Here is a tiny trained network, its code and every weight. The questions are about switching its units off for an input and a target symbol, where a switched-off unit gives its printed mean instead of its output.

import numpy as np


def w(rows, s, z=0):
    codes = np.array(rows[::2]) - 128.0
    scale = np.full(codes.shape[1], s)
    scale[-1] = z or s
    return codes * scale


def f(y):
    return y / 2 * (1 + np.tanh(0.7978845608 * (y + 0.044715 * y**3)))


def softmax(a):
    e = np.exp(a - a.max(-1, keepdims=True))
    return e / e.sum(-1, keepdims=True)


def log_softmax(a):
    a = a - a.max(-1, keepdims=True)
    return a - np.log(np.exp(a).sum(-1, keepdims=True))


def net(x, mask):
    ids = ['ΔΘΞΣΨαβγεηλμπτφω'.index(c) for c in x.split()]
    T = len(ids)
    res = E[ids] + P[:T]
    u = 0
    for l in range(3):
        r = res
        for j in range(2):
            rows = slice(2 * j, 2 * j + 2)
            q, k, v = (r @ M[l][rows].T for M in (Q, K, V))
            z = softmax(np.where(np.tri(T) > 0, q @ k.T / 2**0.5, -1e9)) @ v
            o = O[l][rows]
            res = res + np.where(mask[u + j], z, o[:, -1]) @ o[:, :-1]
        u += 2
        y = f(res @ A[l][:, :-1].T + A[l][:, -1])
        res = res + np.where(mask[u : u + 4], y, B[l][:, -1]) @ B[l][:, :-1]
        u += 4
    return log_softmax(res[-1] @ U[:, :-1].T + U[:, -1])


Q, K, V, O, A, B = {}, {}, {}, {}, {}, {}
E = w([
[116,165,148],'Δ',
[139,174,66],'Θ',
[96,100,176],'Ξ',
[112,221,194],'Σ',
[101,113,170],'Ψ',
[182,115,133],'α',
[210,120,162],'β',
[98,136,212],'γ',
[100,64,134],'ε',
[130,204,118],'η',
[12,162,100],'λ',
[114,153,150],'μ',
[184,157,201],'π',
[255,96,170],'τ',
[157,24,234],'φ',
[122,114,91],'ω',
],0.0073)
P = w([
[158,130,90],'0',
[125,166,253],'1',
[124,158,236],'2',
[123,150,227],'3',
[127,149,209],'4',
[127,154,202],'5',
[126,149,189],'6',
],0.0078)
Q[0] = w([
[1,73,21],'L0H0',
[34,67,42],'L0H0',
[57,158,189],'L0H1',
[7,153,138],'L0H1',
],0.0086)
K[0] = w([
[13,149,244],'L0H0',
[26,135,255],'L0H0',
[196,92,70],'L0H1',
[159,160,12],'L0H1',
],0.0073)
V[0] = w([
[90,46,231],'L0H0',
[177,254,92],'L0H0',
[110,68,159],'L0H1',
[113,31,39],'L0H1',
],0.0069)
O[0] = w([
[153,254,123,113],'L0H0',
[93,51,178,193],'L0H0',
[205,188,117,113],'L0H1',
[143,145,33,2],'L0H1',
],0.0079,0.0041)
A[0] = w([
[203,121,180,219],'L0N0',
[118,148,185,252],'L0N1',
[210,2,140,227],'L0N2',
[44,142,154,247],'L0N3',
],0.0088,0.0022)
B[0] = w([
[190,144,253,211],'L0N0',
[110,146,244,253],'L0N1',
[253,51,129,160],'L0N2',
[44,134,194,215],'L0N3',
],0.005,0.0061)
Q[1] = w([
[13,145,124],'L1H0',
[5,192,104],'L1H0',
[49,253,62],'L1H1',
[243,94,185],'L1H1',
],0.004)
K[1] = w([
[141,47,18],'L1H0',
[117,45,26],'L1H0',
[157,159,253],'L1H1',
[146,81,18],'L1H1',
],0.0038)
V[1] = w([
[130,11,58],'L1H0',
[154,125,21],'L1H0',
[129,238,72],'L1H1',
[127,3,174],'L1H1',
],0.0058)
O[1] = w([
[113,65,2,53],'L1H0',
[162,119,32,2],'L1H0',
[179,184,114,64],'L1H1',
[70,70,121,184],'L1H1',
],0.0072,0.0085)
A[1] = w([
[2,86,141,240],'L1N0',
[22,128,148,206],'L1N1',
[240,145,164,254],'L1N2',
[214,129,179,92],'L1N3',
],0.0071,0.003)
B[1] = w([
[11,233,93,255],'L1N0',
[69,237,137,252],'L1N1',
[235,71,237,188],'L1N2',
[200,1,205,191],'L1N3',
],0.005,0.0099)
Q[2] = w([
[227,44,169],'L2H0',
[53,19,109],'L2H0',
[142,59,252],'L2H1',
[157,155,6],'L2H1',
],0.0044)
K[2] = w([
[185,56,111],'L2H0',
[131,140,246],'L2H0',
[185,61,1],'L2H1',
[127,134,182],'L2H1',
],0.0075)
V[2] = w([
[12,140,113],'L2H0',
[21,113,142],'L2H0',
[54,219,254],'L2H1',
[52,194,245],'L2H1',
],0.0066)
O[2] = w([
[24,148,120,215],'L2H0',
[50,126,82,255],'L2H0',
[116,12,186,196],'L2H1',
[101,2,183,199],'L2H1',
],0.0076,0.0088)
A[2] = w([
[123,2,166,51],'L2N0',
[43,167,117,254],'L2N1',
[188,132,183,100],'L2N2',
[59,185,123,213],'L2N3',
],0.0081,0.0034)
B[2] = w([
[117,255,58,252],'L2N0',
[149,54,22,240],'L2N1',
[203,77,84,171],'L2N2',
[192,70,53,222],'L2N3',
],0.0074,0.022)
U = w([
[132,209,103,86],'Δ',
[47,201,152,62],'Θ',
[139,110,68,1],'Ξ',
[126,169,111,116],'Σ',
[122,69,141,171],'Ψ',
[124,178,177,197],'α',
[145,118,157,221],'β',
[116,94,144,121],'γ',
[143,249,145,193],'ε',
[181,60,130,71],'η',
[123,1,115,67],'λ',
[128,133,118,113],'μ',
[124,82,140,136],'π',
[124,93,137,129],'τ',
[143,105,155,207],'φ',
[125,168,109,141],'ω',
],0.0068,0.0034)

Each question gives the input, a string of symbols that net reads in full, and the target symbol t.
The units are the heads (2 rows each of Q, K, V and O) and the neurons (one row each of A and B). Each row of codes is followed by its name. A weight is (code - 128) times the scale printed after its matrix; where a second scale follows, it is the last column's (O, A, B and U).
mask holds one flag per unit, layer by layer, with each layer's heads first. A switched-off unit (its flag False) gives its mean, the last column of its rows in O or B, instead of its output. The means were averaged over made-up inputs and are rounded, as every weight is.
A unit's drop is (log p(t) with every unit on - log p(t) with that unit switched off) / (log p(t) with every unit on - log p(t) with every unit switched off).
The circuit of an input: a set's keep is (log p(t) with only the set's units on - log p(t) with every unit switched off) / (log p(t) with every unit on - log p(t) with every unit switched off). Starting from the 12 units with the biggest drops (on a tie, the unit counted first), units are removed one at a time, each time the one whose removal leaves the highest keep (on an exact tie, the one counted first), for as long as the keep stays at least 0.8.
units of the circuit, in order: the units of the circuit, biggest drop first
most important unit: the unit with the biggest drop
k most important neurons: the k neurons with the biggest drops, biggest first
top k neurons in layer l: the k neurons of layer l with the biggest drops, biggest first
heads that matter: for each layer, one digit per head in row order, 1 if its drop is at least 0.15 and else 0, layers parted by /
input Σ Θ ω, target Θ: top 2 neurons in layer 2 => (L2N0, L2N3)
input Σ τ ε ε, target Θ: units of the circuit, in order => (L2N0, L2H1, L2N3, L2N1)
input η ω η Σ β ε, target λ: 3 most important neurons => (L2N0, L2N1, L1N0)
input ε γ λ Δ α Δ α, target ε: 3 most important neurons => (L0N1, L2N1, L2N3)
input Σ Σ Ψ, target Θ: heads that matter => 00 / 00 / 01
input Θ η φ η λ, target λ: heads that matter => 00 / 00 / 10
input Δ γ Σ π, target α: 2 most important neurons => (L2N1, L2N3)
input Σ Σ ω τ, target η: units of the circuit, in order => (L2H0, L0N2, L1N2, L1N0)
input Ψ Θ β Θ Ψ α τ, target η: heads that matter => 00 / 00 / 10
input η Ξ ω λ μ, target λ: most important unit => L2N0
input φ λ Σ Δ, target η: heads that matter => 11 / 11 / 10
input Σ π Δ Θ Ψ α Θ, target Θ: units of the circuit, in order => (L2H1, L2N0, L2N3, L2N1)
input φ φ Ξ λ Σ η Σ, target η: heads that matter => 11 / 11 / 10
input Σ γ Δ Ψ Ξ Ξ, target Θ: heads that matter => 00 / 00 / 01
input Θ Θ τ μ τ Θ, target Ξ: heads that matter => 11 / 11 / 11
input η Θ μ Σ, target λ: most important unit => L0H0
input α α η α, target ε: heads that matter => 11 / 10 / 11
input η ε ε, target λ: heads that matter => 10 / 11 / 10
input η λ Σ, target λ: heads that matter => 10 / 00 / 10
input Σ Ξ γ, target Θ: most important unit => L2N0
input ε λ ε Ξ Σ λ μ, target ε: top 2 neurons in layer 0 => (L0N1, L0N3)
input Θ Σ τ ε Σ Σ Σ, target Ξ: top 2 neurons in layer 0 => (L0N2, L0N1)
input Σ φ λ τ Δ, target Θ: 2 most important neurons => (L2N0, L2N2)
